Moves between elements:
q182: @>q39, *>q595
q480: @>q830, *>q170
q589: @>q595, *>q39
q166: @>q5, *>q123
q99: @>q455, *>q710
q554: @>q434, *>q451
q863: @>q321, *>q305
q393: @>q877, *>q444
q768: @>q860, *>q587
q475: @>q123, *>q5
q877: @>q587, *>q860
q573: @>q594, *>q933
q444: @>q980, *>q393
q886: @>q99, *>q295
q302: @>q933, *>q594
q226: @>q166, *>q744
q451: @>q91, *>q554
q949: @>q451, *>q434
q587: @>q182, *>q768
q980: @>q863, *>q136
q760: @>q706, *>q763
q321: @>q760, *>q225
q136: @>q393, *>q980
q305: @>q136, *>q863
q5: @>q573, *>q475
q123: @>q744, *>q166
q170: @>q157, *>q480
q18: @>q480, *>q157
q702: @>q710, *>q455
q193: @>q702, *>q314
q91: @>q18, *>q384
q455: @>q314, *>q702
q933: @>q475, *>q573
q314: @>q589, *>q193
q706: @>q809, *>q200
q39: @>q193, *>q589
q595: @>q768, *>q182
q594: @>q949, *>q302
q157: @>q384, *>q18
q744: @>q886, *>q226
q384: @>q554, *>q91
q809: @>q170, *>q830
q710: @>q295, *>q99
q763: @>q225, *>q760
q860: @>q444, *>q877
q295: @>q226, *>q886
q830: @>q200, *>q809
q200: @>q763, *>q706
q225: @>q305, *>q321
q434: @>q302, *>q949

In the rows, 66 means zero.

The rows follow the links: the fewer symbols apart two elements are, the more alike their rows tend to be.

Here are some elements, each with a row of numbers. One shown again gets a slightly different row.
q980 -> 71,74,106,46,34,56,42,55,83,52,79,47,65,74,64,48,24,65,53,86,72,80,63,53,52,69,47,83,80,91,69,60,47,58,86,88,69,65,52,40,61,87,33,65,97,76,98,51,76,43,33,85,48,46,68,78,64,101,117,83,102,85,42,81
q809 -> 76,49,31,77,55,76,107,60,61,92,25,58,66,72,68,101,111,78,55,36,64,62,38,39,92,32,74,65,70,61,51,60,91,30,21,73,69,99,38,96,69,71,71,77,50,65,62,69,50,79,79,56,81,97,60,74,70,57,41,85,82,46,69,72
q18 -> 73,43,25,58,51,90,46,50,49,61,46,58,58,77,57,115,51,83,46,82,64,70,50,42,86,53,61,43,80,63,26,30,86,37,93,47,62,42,63,79,47,70,56,71,40,74,60,103,77,88,92,38,60,60,74,56,106,77,61,62,89,77,33,75
q170 -> 71,54,20,78,63,84,103,54,63,82,33,74,60,70,75,111,117,80,61,39,62,63,49,47,92,39,75,52,67,64,46,61,92,23,28,66,75,83,59,93,59,62,80,70,40,65,56,82,50,77,89,49,78,95,58,62,84,56,29,69,71,56,75,70
q863 -> 68,72,106,45,32,57,62,50,85,63,59,38,70,73,62,47,43,72,56,75,71,82,53,47,55,60,51,87,68,82,73,61,46,56,70,90,66,87,35,42,71,87,23,67,103,65,99,47,72,40,38,87,62,67,69,89,56,100,114,91,104,65,53,82
q39 -> 60,53,26,83,95,80,69,77,42,71,59,88,57,55,67,78,87,66,74,69,59,64,75,89,79,77,85,36,59,42,45,70,78,92,66,40,67,49,93,91,62,49,105,59,42,59,28,100,67,90,91,39,76,81,71,52,86,33,16,35,32,64,76,59
q587 -> 68,50,37,87,92,65,98,77,61,82,38,79,61,67,64,83,108,78,71,42,69,60,70,68,79,46,79,53,49,51,66,82,81,75,26,49,70,77,62,97,75,62,109,68,53,49,27,80,59,75,80,62,75,102,63,59,62,36,15,52,34,45,94,73
q226 -> 53,87,108,55,71,48,37,83,79,57,99,65,74,56,70,24,26,44,76,90,67,65,81,101,37,94,61,80,69,69,97,75,43,98,100,78,63,61,84,34,71,63,43,64,87,73,83,36,83,54,52,83,70,35,63,76,47,76,101,69,65,71,69,50
q295 -> 46,89,91,62,74,64,38,83,76,48,112,74,69,53,69,29,32,45,82,97,62,73,86,108,40,110,70,65,63,65,80,69,49,98,108,73,71,43,98,44,68,57,51,46,79,73,75,46,80,56,55,77,67,27,69,71,64,79,95,56,57,80,61,51
q573 -> 87,58,106,45,78,24,67,77,84,87,62,54,79,75,47,56,46,57,60,43,85,32,52,45,65,41,39,99,62,74,89,83,62,70,58,70,57,90,35,58,81,92,71,113,84,53,75,44,85,88,70,86,78,55,46,77,17,63,78,76,67,34,88,76
q182 -> 65,51,29,95,89,74,82,80,54,80,52,82,62,61,72,81,95,76,73,53,68,64,68,73,87,57,91,47,56,41,53,81,77,82,47,38,68,68,71,94,67,50,109,65,45,56,25,90,64,83,85,42,73,88,66,49,76,37,9,48,28,56,83,59
q314 -> 81,43,32,51,103,59,59,78,49,80,67,78,65,75,64,106,60,60,65,59,83,39,55,65,87,58,64,58,60,47,57,55,89,69,80,40,61,53,68,82,67,62,97,98,27,53,47,78,89,117,116,41,90,51,57,52,54,38,36,41,48,38,71,59

Each walk starts at a row. The symbols on each line, taken left to right, move it on to the next element.
Answer with the element's row; about right is enough.
---
78,75,118,47,79,26,58,75,89,72,81,48,81,68,56,32,36,48,65,56,84,47,67,61,45,60,44,106,62,74,94,84,49,81,70,79,63,81,47,43,78,86,58,99,85,59,80,33,86,76,60,96,76,48,54,72,18,69,96,76,66,35,84,65
@ @ * *: 88,46,85,45,77,33,71,69,71,83,44,48,80,89,47,80,57,68,54,38,90,32,50,29,73,29,42,89,68,70,74,75,71,63,51,56,61,86,27,72,81,99,82,116,71,51,64,49,93,97,84,71,74,64,48,69,29,56,67,75,64,28,83,85
@ * * @ * *: 94,40,43,45,73,59,65,58,56,78,39,53,66,88,53,114,64,82,50,53,83,47,42,27,87,32,52,65,72,56,44,51,87,44,63,43,63,70,43,87,61,85,81,100,48,58,55,89,78,110,93,46,71,70,61,55,69,56,41,64,69,49,58,83
---
72,66,71,47,63,71,24,57,53,40,98,68,65,79,60,90,11,67,60,85,67,64,71,66,61,74,45,65,86,79,48,38,71,59,122,49,60,17,84,55,49,72,66,68,53,75,66,94,85,89,79,52,54,23,73,45,81,78,88,48,84,91,41,69
@ * @ @ *: 79,57,52,47,80,74,33,64,46,50,90,75,61,78,56,103,27,63,56,92,72,57,66,64,79,76,56,58,76,65,47,43,84,61,113,41,66,21,86,62,58,62,75,78,32,76,59,98,87,107,105,41,61,29,64,42,74,60,66,44,72,82,46,60
@ @ * @ * @ @: 76,83,97,48,38,65,29,51,76,41,88,46,65,76,62,60,17,67,55,93,66,76,70,54,51,83,53,77,80,82,63,44,53,61,104,74,65,49,66,39,58,79,38,61,85,78,90,66,78,50,51,73,48,37,78,70,74,94,116,78,94,97,42,77
---
79,42,45,64,108,55,73,90,50,92,62,64,76,76,62,86,73,60,66,46,79,30,55,65,83,53,63,69,59,37,61,74,87,79,60,45,59,72,58,91,73,67,102,100,38,53,46,66,85,118,110,48,100,62,54,53,42,40,25,54,44,23,81,56
@ @ * @ * * @: 41,73,46,81,87,79,36,82,56,49,97,88,66,56,69,57,54,50,80,96,61,72,87,114,63,106,84,38,66,45,59,65,62,100,97,52,67,29,108,66,59,41,75,41,48,72,50,84,71,78,75,46,71,46,81,64,86,55,52,35,42,87,60,40
@ * * @ * @ *: 41,83,69,68,81,75,34,85,61,43,103,78,62,54,75,42,37,44,81,104,68,68,89,109,54,111,76,53,67,56,67,67,52,104,109,59,73,33,108,53,61,50,60,43,55,72,66,69,77,69,64,58,69,36,82,57,74,67,80,42,50,89,54,39
---
71,55,70,59,39,55,93,54,82,91,31,38,69,72,65,65,88,80,52,49,67,62,42,29,67,35,58,81,64,72,68,63,63,39,34,87,63,112,21,74,71,86,40,78,89,54,87,32,60,49,60,86,77,96,62,86,59,85,75,104,99,43,64,82
* @ * @ @: 74,48,55,67,54,61,108,53,72,98,27,53,61,73,70,84,107,70,53,36,68,60,42,28,82,28,66,76,66,71,59,63,81,26,28,80,67,109,21,83,69,80,53,80,71,57,80,53,52,66,69,68,80,102,56,81,64,69,51,98,93,39,75,79
@ * * @ @: 68,60,11,85,64,100,94,55,50,72,49,81,57,71,78,114,109,77,67,48,56,79,57,51,89,50,84,46,71,64,48,54,92,38,46,60,73,58,75,96,60,53,86,56,30,74,45,101,42,72,90,44,62,84,72,56,93,54,20,60,67,68,64,67
---
77,54,39,47,92,72,44,73,44,66,76,72,63,82,60,107,52,62,55,75,75,43,64,65,84,63,60,58,73,55,47,46,89,63,97,37,65,28,83,80,59,62,95,89,28,61,51,99,90,120,111,44,78,39,63,45,72,51,44,42,58,56,64,59
* * @ * @ @: 56,62,37,84,90,91,57,83,44,55,80,86,58,61,60,67,67,67,78,85,60,72,80,100,75,87,96,36,60,42,45,62,73,95,88,41,74,39,104,85,60,39,94,47,38,65,39,91,69,87,89,39,72,61,75,55,88,47,36,33,38,76,60,45
@ @ * @ * @ *: 74,43,57,66,105,40,81,89,62,101,61,58,72,61,56,67,79,55,68,42,80,30,55,74,80,56,72,77,49,41,72,81,72,87,52,55,59,83,54,90,85,71,99,100,50,47,51,55,87,102,100,62,100,71,53,67,33,38,35,64,38,24,87,55
---
72,59,54,84,87,56,105,75,72,86,38,70,67,61,63,68,117,77,74,38,66,58,69,59,86,43,81,69,53,59,77,93,72,66,14,65,71,94,48,88,79,60,96,71,67,51,44,68,44,69,67,69,73,106,54,63,52,45,26,67,36,41,98,69
@ * @ @ *: 71,69,71,88,73,58,110,71,84,90,42,70,74,58,70,56,116,69,73,29,69,67,68,55,69,47,74,78,48,70,87,96,66,58,9,74,67,100,46,77,79,71,83,68,84,58,59,48,38,50,53,82,63,108,61,79,41,54,39,90,47,43,100,78
* @ * * *: 69,81,81,80,59,58,100,63,91,80,52,62,64,59,74,44,101,64,70,38,63,76,74,60,60,53,71,88,58,80,92,92,60,63,17,97,73,105,41,61,79,67,62,67,95,64,75,39,40,33,34,94,59,98,57,82,50,68,72,91,64,51,95,71
---
63,91,89,79,42,69,100,53,88,72,61,61,71,54,79,42,87,70,73,51,59,83,72,64,50,60,67,91,68,91,93,86,52,52,29,100,72,99,53,49,76,72,35,52,102,77,90,31,33,19,25,94,60,90,62,90,53,84,92,100,82,64,86,69
* @ * * *: 58,95,89,74,32,76,78,47,87,58,74,61,74,55,86,38,75,65,64,73,50,95,70,64,49,79,69,83,74,93,88,65,51,50,51,102,74,83,67,42,61,71,29,40,94,87,95,46,40,17,32,93,54,67,62,85,70,91,105,93,92,86,62,75
@ @ @ * @ @ @: 71,67,98,50,33,49,81,56,85,77,48,32,67,70,61,50,63,77,51,57,70,69,52,34,56,49,50,90,72,84,71,68,53,39,50,91,60,110,28,57,70,95,30,77,96,62,95,38,65,49,42,86,69,78,61,87,57,93,97,103,101,53,58,82
---
93,37,65,44,81,47,71,65,59,88,45,52,68,88,46,103,63,74,45,50,84,42,48,29,84,26,44,77,65,60,60,62,81,52,54,48,60,87,34,86,68,89,86,116,56,45,58,73,90,114,99,57,77,67,56,57,46,58,45,65,71,30,67,84
* @ @ @ @ *: 66,88,119,47,84,44,46,84,77,67,94,52,82,63,61,25,29,46,74,73,72,50,79,84,47,83,51,91,63,72,100,80,42,88,84,81,59,71,60,35,73,76,54,85,84,68,89,32,85,55,56,90,66,39,56,77,28,74,105,72,65,54,77,55
---
65,73,18,92,67,113,81,53,51,59,56,89,61,64,85,99,100,72,72,56,47,84,71,69,83,66,82,43,82,65,55,60,90,54,50,60,75,42,96,85,53,45,81,42,41,78,49,104,39,64,80,44,53,73,70,49,100,51,32,50,61,91,67,61
@ * * * *: 52,78,31,96,61,103,64,55,54,47,73,93,56,60,82,83,82,72,74,73,47,97,86,86,76,88,85,42,76,71,56,65,80,62,64,62,76,32,105,71,54,41,74,29,50,89,53,102,39,47,61,48,46,67,74,53,104,56,58,47,49,104,64,61
* @ @ * * @ @: 57,74,51,63,26,94,51,43,54,46,74,67,59,67,76,84,52,78,60,93,54,86,61,60,69,75,68,44,85,76,48,35,71,40,95,73,67,43,80,60,46,58,26,38,64,85,89,88,58,51,55,56,58,51,86,66,107,87,97,70,106,102,33,67
---
45,90,54,93,66,101,54,59,62,36,87,97,58,51,80,55,75,66,84,87,47,96,93,96,60,103,85,47,76,73,69,64,66,76,75,63,80,31,111,57,58,42,68,21,66,87,50,93,47,37,49,59,36,65,79,56,100,61,69,48,51,117,63,55
@ @ @ @ @: 50,66,96,71,97,31,78,92,88,86,67,61,75,52,63,20,78,58,81,61,80,48,71,87,50,77,74,78,45,53,89,95,50,110,49,70,62,95,58,67,89,69,81,76,90,49,60,22,72,56,54,96,88,86,57,80,28,60,62,71,38,35,95,55
* * @ * * * *: 62,55,77,60,100,35,85,97,75,92,62,63,77,62,59,40,83,56,75,52,84,40,60,77,66,64,76,81,43,40,82,89,59,95,47,65,62,97,50,77,88,70,89,94,70,39,51,32,81,88,76,75,91,82,48,76,30,45,44,71,35,22,91,50
